<34> [-159  -12  -50   69  120   19  228 -158  -24 -220  -49 -218  151  315
   87 -220  119   92   38 -107  295 -260  126 -101   41  120  289  161
 -276   -7  178]
<33> [ 142  -41  -72 -108  159  -74  -46   62 -151  -27  116  107    6 -171
    1   76  252 -146 -178   25 -113  147  -85  260    5  -25  137  -23
  269 -123 -401]
<33> [ 103 -343   32  270   31  136  -57  168   45  -41 -237  143 -172   80
  -27  326 -156 -128  -68  245  -41  352 -176 -161    8   76  228 -289
  126  113   68]
<32> [ 370 -309   18  -62  -91   37 -202  302  133   93 -112  340 -172 -215
 -102  336 -112  -44 -119  125  -75  218   30  -37  -75 -129   46 -289
  368   57 -173]
<33> [-155   93  252  -76  -57  -96  208 -218 -205  -49  108    1  264   30
   80 -419  -26   97  -81 -161  258 -109  201  -20  -58   13   59  140
 -109  132 -175]
<33> [ -17   68  -19  -49 -167  -38  -69  158   43  136  -59   11 -134 -119
  -86  176 -186 -131   60  117 -146  189 -150   37  202    8 -225  -13
 -111 -202   65]
<37> [ 373 -233 -134 -125 -187   50 -169  132  -15  -69   59   16   -7  -43
 -184  230   73  -19 -124  -49  163   16 -149  140  191  -58   12 -251
  -41 -250    2]
<32> [ 239 -271   99  -78   96 -115   92  109  149 -154  -62  305  155 -116
   58  -15   80   42 -150   20  129  -86  349 -172 -174  -95  332  -19
  306  153 -309]
<27> [   6  176 -304  -79  177   94 -118  130    5   78  204 -276 -157  -58
   -8  202  376 -304  167   -1 -336   16 -415  318  266  135 -149  127
 -148 -432  135]
<34> [-123  140  -25   11  187  168   64    0   53   46   41 -124   -1  211
  164  -92  162 -169  171  -74  -13 -257  -47  -41   43  204   45  301
 -295 -149  156]
<27> [ 259 -470  244  -77 -114  -54  219  351  179 -116  -16  163   66 -206
   10  -56   13  -12   15   60  138  167  274 -304  100   41  272 -154
  121  166  -75]
<34> [-100   19 -124  -58  233   31  169 -265   69 -225  -16 -177  244  327
   99 -263  246  179   27 -296  402 -559  265  -39 -181  -27  391  204
 -129   71  231]
<27> [ 317 -291   99  -75 -200   33   51   82   99 -166   55   61  174   43
  -42  -83   28  135  -47  -99  332 -204  207 -205   77    6   99 -104
 -144    1   10]
<32> [-198   62  143   15   34  106  162   21  139   77 -109  -34    6  185
  146 -187 -119  -13  200  -64  117 -214  186 -252  -42  125   61  239
 -252   90  255]
<27> [ -40   98   59 -125  -54   29    2  -39 -141  106  115  -53   -5  -27
    2 -166   28   40    9 -134   55  -28   16  126   -3   -1  -88   39
  -29    7  -45]
<37> [ 212  122  -12 -333 -245   11 -233 -139 -273  125  217   60  141  -85
 -171  -14   18  -43 -213 -281  255 -134 -177  417   79 -154 -194  -75
 -101 -309 -168]
<27> [ 167   59 -199 -154  176  -46 -202  242  232  156  -50  221 -200 -243
    1  318  102 -136   19  100 -353   -5   31  116 -120 -132  -58   66
  371 -122 -177]
<37> [  80 -151  208   45 -254   79   -7  -16 -258   29  -34   93   -9   90
  -60  -88 -237   88 -163   -1  257  187   -9  -30   61   50   -6 -195
  -96   78 -141]
<34> [   2   -3  140   81 -206  -16    2  -60 -218   17   64   -9  -34  -17
  -42 -154 -147  199  -82   42   25  188   34  -24   20   20 -191 -139
    3  154 -178]
<37> [  11  118  -59 -160    7  -17 -102  -89 -152   84   74   20   22  -51
  -54    3   54  -45 -104 -128   50  -31  -92  275  -32  -95  -24    4
   67 -116 -108]
<27> [  17  -81 -262    8  207  174  -58  -62 -114 -106   12 -223    6  237
  -44  201  289 -260  -39 -115  157  -55 -402  291  161   96  324  -46
 -186 -321  255]
<33> [-160  220   33  -21   86  -17   -6 -134  -86   93  114  -46   29  -50
   59 -131   62  -22   37  -63 -130  -30  -44  113  -96  -12 -128  120
   41   51  -52]
<32> [ 270  -69  -83 -345   36 -139   29  212  114  -57  184   69  139 -271
  -25   40  317 -186  -31  -94    0 -130   66  159  168  -49   90  117
   50 -328 -212]
<33> [-224  182 -202  104  164   64  -87 -361 -230  -25  -51 -187  -39  262
  -29  -44   41  180  -91 -137  111  -97 -116  251 -212  -91   98  -52
   81  116  125]
<37> [ -45  -34 -158  253  340  222  -13 -201 -167 -180  104 -223   41  322
  108   16  378 -119  -28  -36    7  -84 -307  117  -27  197  262    5
 -103  -38   81]
<34> [ -26 -110  169   -1 -118  -28   54 -174  -76  -34 -116  121  106   80
  -33 -191 -225  287 -131 -126  339  -64  276 -108 -249 -156  149 -147
  145  353   -6]
<32> [-131   29  139  107   62  218  116 -245   14  -66    0 -107  190  402
  155 -303    9  101  102 -220  350 -444  138 -228 -149  132  142  176
 -354  158  294]
<27> [ 214 -327  255  111 -305  -72   74  156   33 -128   12  134  114 -159
  -82   49 -184  -24  -75  179   58  300  -16 -261  207   51  -51 -254
  -74   54  -92]
<32> [ 226  120 -117 -483  -18 -220  -97  453  345  243   93  215 -124 -553
  -45  209  120 -221  131   26 -380  -29  155  148  111 -168 -240  208
  261 -333 -213]
<37> [  -1 -266  411  194 -107  -35  293   47  124 -159 -151  223  187   96
  156 -264 -253  134   -8  129  224  -10  423 -574  -84  125  188   38
  -91  360 -115]
<37> [ 198  -72  152  114 -135  112 -261  159 -217  210  181  171 -180 -284
  -71  249  -48 -260 -103  211 -392  552 -454  164  108   71 -337 -292
  177  -38 -302]
<32> [-315  191   92  -60   60  -89  301 -123  -67  -34   51 -210   95   97
  133 -448   52  168  134 -131  119 -177  287  -77  -12   84   47  287
 -165  129   41]
<27> [-154  -81  214    5   61   64  276   -4   47  -39  -66  -28  101  175
  161 -323  -26   60  111 -109  257 -175  294 -261  -71  124  256  172
 -157  210  127]
<34> [ 224 -181  -67  -99  -18   77  -40 -246 -208 -229   49   -2  281  264
  -79  -63  159   73 -281 -277  572 -307  -15  175  -24  -64  356 -119
 -130 -129  -44]
<37> [ 290 -221 -168 -184   10  -20 -118   99    3  -56  -73  139  -44  -45
 -123  177   85   81 -190  -84  197  -40   99  166  -71 -177  256 -191
  280  -54 -134]
<37> [ -74  114 -118 -134  -94 -100  -46  159  180  132  -95  -38 -123 -163
  -99  204 -138 -122  133   61 -160   81  -88   64  158  -80 -169   45
  -50 -210  214]
<37> [-111    8  180   -2  -76  -14  174 -210 -196 -109   17  -35  242  189
   47 -295  -63   53 -101 -134  367 -129   96  -45   29   68  145   87
 -260   20  -46]
<33> [  67 -121 -239    8  134  187  -57   35   24  -89  -49 -180  -22  240
  -42  243  198 -243   27  -74  157 -108 -322  146  189  108  270  -26
 -255 -330  333]
<33> [ 119 -246  257   69 -144 -173  181  172  -40 -104  -53  226   11 -177
   29 -142 -153  173 -130  209    0  297  335 -269    1   22   59 -116
  222  264 -436]
<32> [  37   61  -45 -231   91  -39   91  -21  -31  -41  192 -102  133  -46
   43 -208  295    4   24 -213  108 -240  116  144   20   -5   91  164
  -30 -103  -67]
<33> [ 109 -228  122   80 -116  114   64  -81 -238 -137   97  -87  104  150
  -32 -150   54   81 -117  -88  300   68  -68   -6   89  102  148 -198
 -140   73  -17]
<33> [  16   89  -71   -8  -92  -27 -172   21  -99  121   33    9 -123 -149
 -115  193  -77  -86  -50   82 -199  247 -260  205   80  -63 -228 -132
   83 -119  -55]
<37> [ -84 -203  347  214 -253 -116  256  -90  -97 -175  -14   -7  167  -12
   -2 -299 -249  254  -46   97  175  236  202 -342   25   46    3 -184
  -54  388  -46]
<34> [ -65   34 -133 -200   88  -10   86 -126   69  -80 -114  -71  140  213
   -1  -98   56   70   -9 -260  399 -418  196   65  -71  -95  310  160
 -130  -99  218]
<33> [  53   68  118  -90  -21    9  -38  -77 -156   56  249   13  123 -138
   13 -129  143  -87  -49 -108  -39   17 -113  156   -1    3 -121    4
   18  -22 -168]
<34> [-421  157  163  252   19  -18  317  -98   63  -46 -216 -128  -28  305
  198 -348 -271  235  196  113   55 -109  352 -436  -55  192   -5  290
 -284  276  153]
<27> [  12   29 -135   23  100   30  -77   73   53   42  -73   16 -146   19
    7  146   27  -25   17   71 -131   19  -30   41  -30   -1    7   17
   93  -49  -11]
<33> [-108   69   93  -97  -26  -24  182  -64  -89  -39   61 -100  129   97
   68 -284   42   40   30 -132  210 -160  145  -22   75   84   68  182
 -227  -42   -9]
<34> [  14  -31  196  196 -167   80  -55   98  163   88  -11   82  -31  -64
   20  110 -227 -115  139  184 -212  145 -133 -283   72   99 -297  -52
 -158   59  148]
<32> [ 407 -297  248 -109 -304  -87   21  161   17 -107  186  210  198 -253
  -69  -81    1   64 -130    9  129   65  161 -159  119  -26  -88 -184
   29   23 -310]
<32> [  47 -154  449  -65 -108 -138  348  208  171  -57   92  196  222 -207
  186 -385  -43   13  102   56   36  -26  467 -457   33  130   22  204
  -60  217 -255]
<37> [ 117  -94  -90    6  190  130  -85  143  247   38 -183  184  -99  115
   84  209   19  -99   39   35  -12 -197  103 -129 -154    4  199   87
   91  -19   62]
<34> [   9  121  -81 -269   59  -71   25  152  -45  104  180  -84  -36 -220
   -4  -23  237 -191   61  -77 -144   40  -85  268  175   19  -56  146
    9 -268 -110]
<32> [ 119 -154   87  -66 -169  -98   68   45 -118  -71   45   30   33 -108
  -77 -114  -36  171 -114  -11  136  141  142   -1   51  -52   27 -162
  104   99 -186]
<27> [ 160 -146   15 -238   55  -57   43   39  102  -42  -29  165  121  -65
    0  -71   88   81  -85 -181  253 -227  304    6 -174 -162  283    8
  216   84  -84]
<27> [ -93   18   49   36   43  169   40 -220 -134  -65   34 -124  204  299
   41  -89   60 -171  -22 -185  321 -211 -214   61   69  122  180   81
 -390 -154  235]
<34> [ 110  -20   -8 -138  122  -62    7   76   47  -22  105   98  111 -158
   35   49  208 -211  -43  -24  -68  -37  -35  102   29  -12  101   91
   85 -157 -172]
<37> [ -94   11  286  116 -188  -73  184   12  101  -23   18   23   95  -40
   86 -264 -208  157  126   91  -26    2  255 -383   15   85 -210   86
 -157  231   -3]
<27> [-223  130  210   33 -255 -236  194  -29 -185   25   85 -104   -5 -211
  -32 -302 -211  211   24  112 -123  338  127  -62  128   11 -306  -23
   -3  186 -183]
<27> [-319  571 -308 -365  481 -133   89   13  282  191  -17  -66  -86  -22
  238 -176  306  -28  266 -182 -261 -598  402  161 -244  -76   15  724
  117 -172  -27]
<32> [ -60  135  -67  -27   33  -47  -26   -6  286   31 -190  113   18   76
   44   85 -160   22   87   23   -3 -295  195 -176 -113  -77  -41  207
  -69  -48  137]
<34> [   3   82  -77  -97  246   -3  -81   89  214  126   -1  127  -68 -163
   77  120  141 -129   92  -12 -257  -96   49   47 -211  -97   33  119
  296   49   -7]
<33> [-437  482  -46  -55  146  -43   25 -146   46  253 -113  -60 -139   65
  123 -171 -157   90  185  -58 -182 -192  175   37 -226  -56 -201  361
   15  104  110]
<32> [  49  -43  -95   18  131   29   48  111   40  -46  -29  -20 -117   71
   77  -30  132   92   31   46  -49  -63  166  -61  -30   73  103   78
   77   30 -112]
<34> [ 134  -12   31 -129  -37  215 -110  -45  -47   76  158  -39   99  104
   -5  -23  132 -145   24 -238  198 -239 -173  120   40   49   -5   16
 -236 -168  168]
[ -96  138 -120 -189  318 -239   94  381  384  171 -143  202 -265 -383
  143   99   87  -59  189  198 -530   62  396  -76 -180 -106   30  303
  531   90 -239] => <27>
[-174   65  189   92  110   18  126   73  -87  117   48   24 -111  -80
  154 -186    6  -33   85  103 -235  215   70  -86  -71  134  -47  101
  122  223 -182] => <34>
[ 109  -66  -94  -89  -32  -44 -107  134  110   46 -113  124  -63 -108
  -93  271  -78 -134  -46   62  -38   82  -83   72   54  -97   33  -75
   90 -160   20] => <32>
[-263  299   12   -9  226   66   17 -249 -177  106  155 -130   40   75
  130 -245  177  -18   54 -167  -81 -140  -59  189 -186   31  -38  203
   22   98  -15] => <33>
[  11  -38  108  113 -124   60  -36 -147  -83  -34  -17   30   82  122
  -24  -52 -146   94  -72  -23  156  -23  -22  -83  -52   -3  -44 -103
  -98  105   37] => <27>
[ 291 -297 -184  -85  -16   -4  -49  -21 -137 -234   43  -54   89   52
 -156  113  220   71 -231 -115  314   -2  -77  213   86  -87  322 -278
   93 -122  -61] => <37>
[ 353 -264 -240  -97  -20   13 -271  -15 -247  -93   -2  100  -36  -54
 -246  364  127  -51 -371  -48  178  216 -304  435   29 -191  246 -430
  307 -187 -202] => <34>
[ 164   33  -31 -182 -134  -20  -65   13   41   -3  150  -21  117  -77
  -66  -12   85  -19    4 -127   84 -185  -16   80  113  -44 -140   34
 -146 -207   13] => <32>
[ 303 -182  -63  -46 -338 -112 -242  -13 -308  -44   97   63  -22 -238
 -319  254  -99   58 -331   62   47  444 -319  337  182 -186 -161 -508
  198 -130 -260] => <27>
[  24  -17 -126   58   50  135  -52  -21  124  -54   -9 -133   23  172
   -4  125   87 -105  103  -47   52 -185 -169  -28   84   71   36   31
 -243 -163  321] => <34>
[ 300 -178  -69   63 -221   16 -241   76  -53  -24   -1  108  -79  -96
 -190  311 -107   12 -166  127  -40  235 -223   76  108  -80 -155 -343
   87 -104  -99] => <32>
[  50   32 -180   62  107 -188  -41   27  123 -125   71  -32   11 -225
  -44  181  173  -33   -3  167 -337  123  -92   58   36  -79  -90  -39
  217  -62 -108] => <33>
[  39  -19   82 -179   -6  -38   62  -86   12  -25   10   95  183   19
   20 -168   15   67  -67 -197  279 -253  224    0 -124  -99  159   77
   15   49  -40] => <27>
[ 405 -401  166  -86 -410  -60  -47   61 -140 -130  -18  218  107  -78
 -203   -8 -211  264 -299  -35  419  138  180  -67   51 -144   70 -414
  103  108 -246] => <27>
[ -48  234 -139   53   89  152 -276 -194 -123  150  125  -80  -66   45
  -35  150   88 -120   -1  -73 -187  -32 -387  286  -89  -35 -228  -34
    5 -100  102] => <27>
[-282  416 -299 -103  229   39 -178  -65 -115  263   25 -190 -246  -29
  -19  175  118 -222   99  -46 -332   64 -368  465    7  -34 -165  160
   55 -260  129] => <37>
[-207  -46  116  136  191  109  253  -35  226  -75 -196  -25   42  314
  224 -253  -48  140  191  -49  189 -336  393 -419 -214  124  290  246
 -130  304  259] => <33>
